[[133 135 133 124 134 131 114 136 131 128 116 122]
 [144 126 140 125 126 140 121 134 123 141 113 114]
 [121 116 116 129 130 119 130 142 121 129 139 124]
 [133 134 133 121 118 150 132 123 142 132 122 124]
 [117 128 130 121 126 137 126 132 135 119 116 128]
 [126 124 127 138 116 113 134 133 118 126 134 131]]
|
[[126 124 127 138 116 113 134 133 118 126 134 131]
 [117 128 130 121 126 137 126 132 135 119 116 128]
 [133 134 133 121 118 150 132 123 142 132 122 124]
 [121 116 116 129 130 119 130 142 121 129 139 124]
 [144 126 140 125 126 140 121 134 123 141 113 114]
 [133 135 133 124 134 131 114 136 131 128 116 122]]

[[151 109 105]
 [110 127 119]
 [147 112 150]
 [146 144 151]
 [150 122 107]
 [128 115 133]
 [118 107 112]
 [134 138 107]]
|
[[134 138 107]
 [118 107 112]
 [128 115 133]
 [150 122 107]
 [146 144 151]
 [147 112 150]
 [110 127 119]
 [151 109 105]]

[[123 151 127 131]
 [125 120 149 131]
 [139 115 140 129]
 [113 121 140 129]
 [110 129 139 126]]
|
[[110 129 139 126]
 [113 121 140 129]
 [139 115 140 129]
 [125 120 149 131]
 [123 151 127 131]]

[[128 132 132 124]
 [131 133 129 155]
 [128 131 125 123]
 [126 123 129 115]
 [126 119 130 116]
 [130 142 127 130]
 [126 118 131 116]
 [126 118 130 118]]
|
[[126 118 130 118]
 [126 118 131 116]
 [130 142 127 130]
 [126 119 130 116]
 [126 123 129 115]
 [128 131 125 123]
 [131 133 129 155]
 [128 132 132 124]]

[[117 116 134 120 134 142 158]
 [125 126 128 124 125 126 123]]
|
[[125 126 128 124 125 126 123]
 [117 116 134 120 134 142 158]]

[[156 103 104 105 158 105 103 157 103 155 157 156]
 [122 133 140 137 124 136 135 122 134 127 123 131]]
|
[[122 133 140 137 124 136 135 122 134 127 123 131]
 [156 103 104 105 158 105 103 157 103 155 157 156]]

[[146 140 115 120 135 139 135 142 123 132]
 [112 149 138 141 121 142 155 149 125 135]]
|
[[112 149 138 141 121 142 155 149 125 135]
 [146 140 115 120 135 139 135 142 123 132]]

[[118 131 117]
 [110 124 105]
 [149 123 148]
 [149 127 151]
 [150 127 146]
 [151 134 152]
 [144 123 144]
 [119 128 115]
 [117 133 124]]
|
[[117 133 124]
 [119 128 115]
 [144 123 144]
 [151 134 152]
 [150 127 146]
 [149 127 151]
 [149 123 148]
 [110 124 105]
 [118 131 117]]

[[118 134 123 129 119 130 134 133 129]
 [115 136 120 122 124 135 133 138 132]
 [138 125 128 123 136 127 122 125 133]
 [128 128 131 136 122 119 128 127 128]
 [107 137 125 144 102 123 141 134 123]
 [129 127 132 137 122 119 128 125 127]
 [138 122 130 120 141 134 123 123 127]
 [124 130 128 138 115 124 134 126 124]]
|
[[124 130 128 138 115 124 134 126 124]
 [138 122 130 120 141 134 123 123 127]
 [129 127 132 137 122 119 128 125 127]
 [107 137 125 144 102 123 141 134 123]
 [128 128 131 136 122 119 128 127 128]
 [138 125 128 123 136 127 122 125 133]
 [115 136 120 122 124 135 133 138 132]
 [118 134 123 129 119 130 134 133 129]]
